Below is a small trained network, with its code and all its weights. Each question gives an input and a class and asks what happens when units are switched off, that is, made to give their printed mean instead of their output.

import numpy as np


def w(rows, s, z=0):
    codes = np.array(rows[::2]) - 128.0
    scale = np.full(codes.shape[1], s)
    scale[-1] = z or s
    return codes * scale


def f(y):
    return y / 2 * (1 + np.tanh(0.7978845608 * (y + 0.044715 * y**3)))


def log_softmax(a):
    a = a - a.max(-1, keepdims=True)
    return a - np.log(np.exp(a).sum(-1, keepdims=True))


def net(x, mask):
    res = np.array(x, float).reshape(1, 8) / 4 @ E
    y = f(res @ A[0][:, :-1].T + A[0][:, -1])
    res = res + np.where(mask, y, B[0][:, -1]) @ B[0][:, :-1]
    return log_softmax(res[-1] @ U[:, :-1].T + U[:, -1])


A, B = {}, {}
E = w([
[93,6,83,173,33],'x0',
[142,136,123,139,123],'x1',
[129,132,123,132,128],'x2',
[117,124,130,120,131],'x3',
[127,127,128,128,129],'x4',
[127,118,139,119,127],'x5',
[208,95,27,42,191],'x6',
[96,198,123,44,4],'x7',
],0.013)
A[0] = w([
[83,109,131,98,110,144],'n0',
[50,99,115,196,126,209],'n1',
[112,117,142,167,174,254],'n2',
[143,71,39,102,106,15],'n3',
[192,169,135,40,99,92],'n4',
[119,79,117,173,135,177],'n5',
[111,102,150,182,43,92],'n6',
[101,88,162,159,94,136],'n7',
[170,138,149,76,72,185],'n8',
[90,166,98,114,53,180],'n9',
[96,110,124,182,104,108],'n10',
[123,164,133,53,28,194],'n11',
[105,121,189,193,153,215],'n12',
[135,174,62,49,161,102],'n13',
[78,175,218,116,169,201],'n14',
[189,135,104,175,196,211],'n15',
[109,40,20,94,138,49],'n16',
[145,179,175,163,127,187],'n17',
[132,39,8,123,94,14],'n18',
[189,136,101,54,167,133],'n19',
[180,116,86,133,115,104],'n20',
[61,126,114,179,34,112],'n21',
[151,109,143,80,221,247],'n22',
[45,221,206,207,163,234],'n23',
],0.013,0.0047)
B[0] = w([
[190,162,150,169,144,150],'n0',
[83,43,102,157,124,191],'n1',
[189,23,88,143,121,177],'n2',
[221,183,121,79,103,182],'n3',
[74,234,83,131,106,198],'n4',
[112,2,84,122,53,173],'n5',
[100,102,181,182,168,195],'n6',
[82,100,106,169,162,173],'n7',
[82,211,140,147,146,182],'n8',
[138,196,252,96,169,203],'n9',
[41,109,126,141,139,166],'n10',
[116,232,176,125,161,234],'n11',
[154,49,98,147,93,191],'n12',
[62,204,85,146,147,202],'n13',
[235,165,103,88,94,210],'n14',
[145,81,131,196,163,198],'n15',
[230,132,132,85,155,203],'n16',
[217,108,133,78,98,181],'n17',
[221,134,173,110,57,206],'n18',
[76,174,108,174,146,204],'n19',
[145,147,150,83,160,155],'n20',
[87,108,235,190,199,212],'n21',
[187,115,99,205,227,208],'n22',
[251,119,119,72,84,252],'n23',
],0.0086,0.021)
U = w([
[186,92,85,101,106,252],'0',
[109,147,166,202,252,179],'1',
[159,186,190,61,93,91],'2',
[47,201,70,126,154,31],'3',
[61,45,116,146,81,42],'4',
],0.015,0.0034)

Each question gives the input, the list of numbers given to net, and the class t.
The units are the neurons (one row each of A and B). Each row of codes is followed by its name. A weight is (code - 128) times the scale printed after its matrix; where a second scale follows, it is the last column's (A, B and U).
mask holds one flag per neuron, in row order. A switched-off neuron (its flag False) gives its mean, the last column of its row in B, instead of its output. The means were averaged over made-up inputs and are rounded, as every weight is.
A unit's drop is (log p(t) with every unit on - log p(t) with that unit switched off) / (log p(t) with every unit on - log p(t) with every unit switched off).
most important unit: the unit with the biggest drop
top k neurons: the k neurons with the biggest drops, biggest first
drop of u: that unit's drop, to one decimal
input [0,-8,-8,-6,-8,-1,-7,-4], class 0: most important unit	n23
input [1,-6,1,-3,2,-5,-3,4], class 1: top 2 neurons	(n21, n18)
input [-1,4,-8,3,5,1,1,5], class 3: top 2 neurons	(n23, n18)
input [1,2,-6,-5,8,-5,6,-6], class 0: top 2 neurons	(n21, n18)
input [0,5,0,-5,4,-8,6,2], class 3: top 2 neurons	(n23, n13)
input [1,-1,0,6,6,-6,7,3], class 2: top 3 neurons	(n18, n16, n3)
input [8,-3,-2,5,3,4,1,2], class 2: top 3 neurons	(n18, n3, n22)
input [0,7,-8,7,0,-8,7,3], class 3: top 3 neurons	(n13, n23, n19)
input [1,0,7,6,0,7,2,-2], class 0: top 2 neurons	(n21, n11)
input [2,7,-5,1,-4,4,-6,3], class 1: drop of n21	0.1
input [2,1,-3,-8,3,3,-7,7], class 1: drop of n21	0.6
input [2,6,-7,4,-2,4,-7,8], class 1: drop of n21	0.7
input [8,-2,-2,-4,6,3,2,2], class 2: drop of n18	0.7
input [1,-8,-3,4,0,-4,3,0], class 0: most important unit	n21
